Below are the code and all the weights of a small trained network. Each question names an input and a class and asks about switching units off, where a switched-off unit gives its printed mean instead of its output.

import numpy as np


def w(rows, s, z=0):
    codes = np.array(rows[::2]) - 128.0
    scale = np.full(codes.shape[1], s)
    scale[-1] = z or s
    return codes * scale


def f(y):
    return y / 2 * (1 + np.tanh(0.7978845608 * (y + 0.044715 * y**3)))


def log_softmax(a):
    a = a - a.max(-1, keepdims=True)
    return a - np.log(np.exp(a).sum(-1, keepdims=True))


def net(x, mask):
    res = np.array(x, float).reshape(1, 7) / 4 @ E
    y = f(res @ A[0][:, :-1].T + A[0][:, -1])
    res = res + np.where(mask, y, B[0][:, -1]) @ B[0][:, :-1]
    return log_softmax(res[-1] @ U[:, :-1].T + U[:, -1])


A, B = {}, {}
E = w([
[83,191,158,152,195,154,66,79,20],'x0',
[156,125,114,145,122,131,121,113,127],'x1',
[114,96,211,225,83,77,67,178,136],'x2',
[134,138,127,138,109,147,136,129,121],'x3',
[135,120,118,126,113,130,113,119,125],'x4',
[137,129,126,137,127,127,135,122,127],'x5',
[125,4,207,125,143,206,142,59,147],'x6',
],0.011)
A[0] = w([
[117,113,170,128,172,170,102,86,87,128],'N0',
[137,86,154,116,133,170,128,88,164,151],'N1',
[136,144,64,37,159,169,181,89,121,254],'N2',
[141,99,102,103,108,143,179,124,152,167],'N3',
[135,67,174,126,134,173,139,83,156,168],'N4',
[90,161,147,156,192,147,80,84,3,182],'N5',
[124,71,178,153,91,107,111,141,168,181],'N6',
[125,97,162,116,151,175,128,75,124,149],'N7',
[141,155,114,130,105,60,132,164,137,185],'N8',
[130,202,90,116,124,115,90,161,95,176],'N9',
[117,151,93,90,154,140,129,84,97,136],'N10',
[127,191,96,148,133,97,128,160,139,208],'N11',
[149,102,96,122,81,94,159,176,153,201],'N12',
[119,137,166,177,139,108,70,149,101,129],'N13',
[119,129,175,187,126,115,70,164,121,147],'N14',
],0.012,0.0094)
B[0] = w([
[176,147,158,86,119,210,185,61,74,189],'N0',
[101,100,112,140,147,195,177,130,164,181],'N1',
[192,164,1,75,230,113,135,189,167,232],'N2',
[160,116,108,138,168,95,160,180,182,175],'N3',
[87,93,135,157,146,227,174,136,189,203],'N4',
[73,175,63,118,143,152,129,20,13,251],'N5',
[128,83,172,161,88,175,120,135,152,213],'N6',
[143,152,123,86,130,216,178,139,133,184],'N7',
[124,149,135,137,69,58,91,185,84,188],'N8',
[99,160,72,160,139,75,74,122,119,194],'N9',
[151,186,119,149,174,152,99,122,120,170],'N10',
[130,144,115,138,120,40,48,141,102,194],'N11',
[186,130,156,137,67,90,92,234,145,201],'N12',
[71,70,96,141,65,118,134,81,94,191],'N13',
[96,57,153,120,63,99,143,69,104,204],'N14',
],0.0096,0.019)
U = w([
[192,170,100,69,150,47,93,197,159,223],'0',
[139,77,93,104,187,149,185,183,192,137],'1',
[115,196,84,143,227,106,40,111,86,70],'2',
[154,196,130,64,179,191,183,102,97,1],'3',
[143,119,210,158,66,55,59,190,105,183],'4',
[112,84,254,195,98,164,117,142,211,151],'5',
[51,124,116,143,84,47,94,72,83,53],'6',
[109,73,179,88,82,161,175,72,65,168],'7',
],0.0081,0.0017)

Each question gives the input, the list of numbers given to net, and the class t.
The units are the neurons (one row each of A and B). Each row of codes is followed by its name. A weight is (code - 128) times the scale printed after its matrix; where a second scale follows, it is the last column's (A, B and U).
mask holds one flag per neuron, in row order. A switched-off neuron (its flag False) gives its mean, the last column of its row in B, instead of its output. The means were averaged over made-up inputs and are rounded, as every weight is.
A unit's drop is (log p(t) with every unit on - log p(t) with that unit switched off) / (log p(t) with every unit on - log p(t) with every unit switched off).
The circuit of an input: a set's keep is (log p(t) with only the set's units on - log p(t) with every unit switched off) / (log p(t) with every unit on - log p(t) with every unit switched off). Starting from the 12 units with the biggest drops (on a tie, the unit counted first), units are removed one at a time, each time the one whose removal leaves the highest keep (on an exact tie, the one counted first), for as long as the keep stays at least 0.8.
circuit, biggest first: the units of the circuit, biggest drop first
unit that matters most: the unit with the biggest drop
top k neurons: the k neurons with the biggest drops, biggest first
drop when u is switched off: that unit's drop, to one decimal
input [-2,-6,3,1,-2,4,6], class 5: unit that matters most	N2
input [0,-2,3,8,1,7,-5], class 4: circuit, biggest first	[N5 N2]
input [-5,5,0,-5,2,6,-2], class 0: top 2 neurons	[N14 N13]
input [-5,7,1,-2,-5,-1,-8], class 4: top 3 neurons	[N2 N8 N12]
input [-7,-5,2,-5,-3,6,1], class 5: circuit, biggest first	[N2 N5]
input [0,4,-1,8,1,-3,6], class 1: top 2 neurons	[N5 N4]
input [7,-7,1,7,-3,2,0], class 6: top 2 neurons	[N2 N13]
input [1,-6,-8,-1,-2,0,-3], class 2: top 3 neurons	[N12 N10 N9]
input [0,-7,0,2,5,-6,6], class 1: top 2 neurons	[N5 N4]
input [0,6,-6,-3,8,2,4], class 1: top 3 neurons	[N5 N2 N3]
input [-4,-3,1,8,-6,-7,-7], class 4: top 2 neurons	[N2 N8]
input [-1,7,0,2,-1,7,-2], class 0: drop when N14 is switched off	0.2
input [-8,-3,3,0,-6,-5,-1], class 4: drop when N2 is switched off	0.1
input [6,-8,0,2,-2,5,8], class 3: circuit, biggest first	[N7]
input [-1,3,-2,-4,-6,8,-1], class 0: drop when N5 is switched off	0.3
